Here is a tiny trained network, its code and every weight. The questions are about switching its units off for an input and a class, where a switched-off unit gives its printed mean instead of its output.

import numpy as np


def w(rows, s, z=0):
    codes = np.array(rows[::2]) - 128.0
    scale = np.full(codes.shape[1], s)
    scale[-1] = z or s
    return codes * scale


def f(y):
    return np.maximum(y, 0)


def log_softmax(a):
    a = a - a.max(-1, keepdims=True)
    return a - np.log(np.exp(a).sum(-1, keepdims=True))


def net(x, mask):
    res = np.array(x, float).reshape(1, 8) / 4 @ E
    y = f(res @ A[0][:, :-1].T + A[0][:, -1])
    res = res + np.where(mask, y, B[0][:, -1]) @ B[0][:, :-1]
    return log_softmax(res[-1] @ U[:, :-1].T + U[:, -1])


A, B = {}, {}
E = w([
[57,164,140,48,73],'x0',
[160,188,79,95,79],'x1',
[60,81,145,254,69],'x2',
[103,102,248,44,110],'x3',
[135,132,143,146,81],'x4',
[104,216,185,159,178],'x5',
[60,132,48,72,193],'x6',
[37,168,150,148,84],'x7',
],0.0059)
A[0] = w([
[189,102,119,156,185,139],'n1',
[72,173,151,139,157,159],'n2',
[157,120,142,22,159,123],'n3',
[121,53,64,139,91,166],'n4',
[224,91,141,202,230,161],'n5',
[126,116,163,174,33,181],'n6',
[219,154,68,134,155,163],'n7',
[25,73,140,110,114,252],'n8',
[196,97,157,13,115,169],'n9',
[138,171,244,157,83,143],'n10',
[119,204,50,123,156,182],'n11',
[51,137,155,137,141,197],'n12',
[239,185,1,117,133,166],'n13',
[28,189,95,122,114,240],'n14',
[32,149,138,126,138,195],'n15',
[119,170,227,139,97,159],'n16',
[158,119,140,183,33,143],'n17',
[156,173,230,183,88,169],'n18',
[158,112,134,197,14,136],'n19',
],0.0068,0.0034)
B[0] = w([
[153,93,147,172,186,181],'n1',
[106,140,114,142,197,180],'n2',
[204,172,212,101,89,202],'n3',
[114,87,101,254,85,200],'n4',
[175,46,179,185,239,220],'n5',
[98,146,184,142,65,226],'n6',
[219,99,91,150,201,211],'n7',
[51,154,161,208,138,241],'n8',
[206,151,227,134,126,229],'n9',
[109,233,181,49,161,224],'n10',
[159,183,50,108,155,212],'n11',
[78,141,135,168,194,200],'n12',
[250,119,61,149,158,255],'n13',
[64,190,69,180,150,241],'n14',
[51,156,114,187,184,208],'n15',
[108,210,158,83,172,216],'n16',
[126,133,187,131,41,209],'n17',
[125,191,200,65,145,225],'n18',
[128,128,194,139,18,222],'n19',
],0.0066,0.0055)
U = w([
[73,34,136,193,51,139],'0',
[148,174,220,65,88,145],'1',
[154,163,2,113,100,136],'2',
[239,51,120,150,190,118],'3',
[33,160,119,137,181,146],'4',
[86,18,79,18,89,1],'5',
],0.0072,0.0077)

Each question gives the input, the list of numbers given to net, and the class t.
The units are the neurons (one row each of A and B). Each row of codes is followed by its name. A weight is (code - 128) times the scale printed after its matrix; where a second scale follows, it is the last column's (A, B and U).
mask holds one flag per neuron, in row order. A switched-off neuron (its flag False) gives its mean, the last column of its row in B, instead of its output. The means were averaged over made-up inputs and are rounded, as every weight is.
A unit's drop is (log p(t) with every unit on - log p(t) with that unit switched off) / (log p(t) with every unit on - log p(t) with every unit switched off).
The circuit of an input: a set's keep is (log p(t) with only the set's units on - log p(t) with every unit switched off) / (log p(t) with every unit on - log p(t) with every unit switched off). Starting from the 12 units with the biggest drops (on a tie, the unit counted first), units are removed one at a time, each time the one whose removal leaves the highest keep (on an exact tie, the one counted first), for as long as the keep stays at least 0.8.
units of the circuit, in order: the units of the circuit, biggest drop first
unit that matters most: the unit with the biggest drop
top k neurons: the k neurons with the biggest drops, biggest first
drop of u: that unit's drop, to one decimal
input [-5,-8,6,7,6,-7,-8,-3], class 1: units of the circuit, in order -> (n10, n18)
input [-3,8,0,-3,-8,4,5,1], class 2: unit that matters most -> n11
input [-4,-3,-6,-8,2,7,6,5], class 3: units of the circuit, in order -> (n13, n7)
input [7,7,-7,-2,0,2,5,-6], class 3: units of the circuit, in order -> (n13, n7)
input [-3,-2,-5,-5,4,2,8,7], class 2: units of the circuit, in order -> (n11, n13, n5)
input [-8,-6,3,3,5,1,-8,-5], class 1: top 2 neurons -> (n18, n10)
input [8,4,-8,-3,4,-5,0,-6], class 3: top 3 neurons -> (n13, n9, n7)
input [-2,0,-3,-5,-8,4,1,6], class 2: top 2 neurons -> (n11, n8)
input [-1,0,1,-4,-5,-7,-2,7], class 0: drop of n4 -> 0.1
input [-2,5,-2,-5,-7,4,5,5], class 2: drop of n13 -> 0.1
input [0,-3,-8,-7,7,3,8,-1], class 3: drop of n13 -> 0.3
input [-3,1,8,3,8,-6,-8,2], class 1: drop of n18 -> 0.3
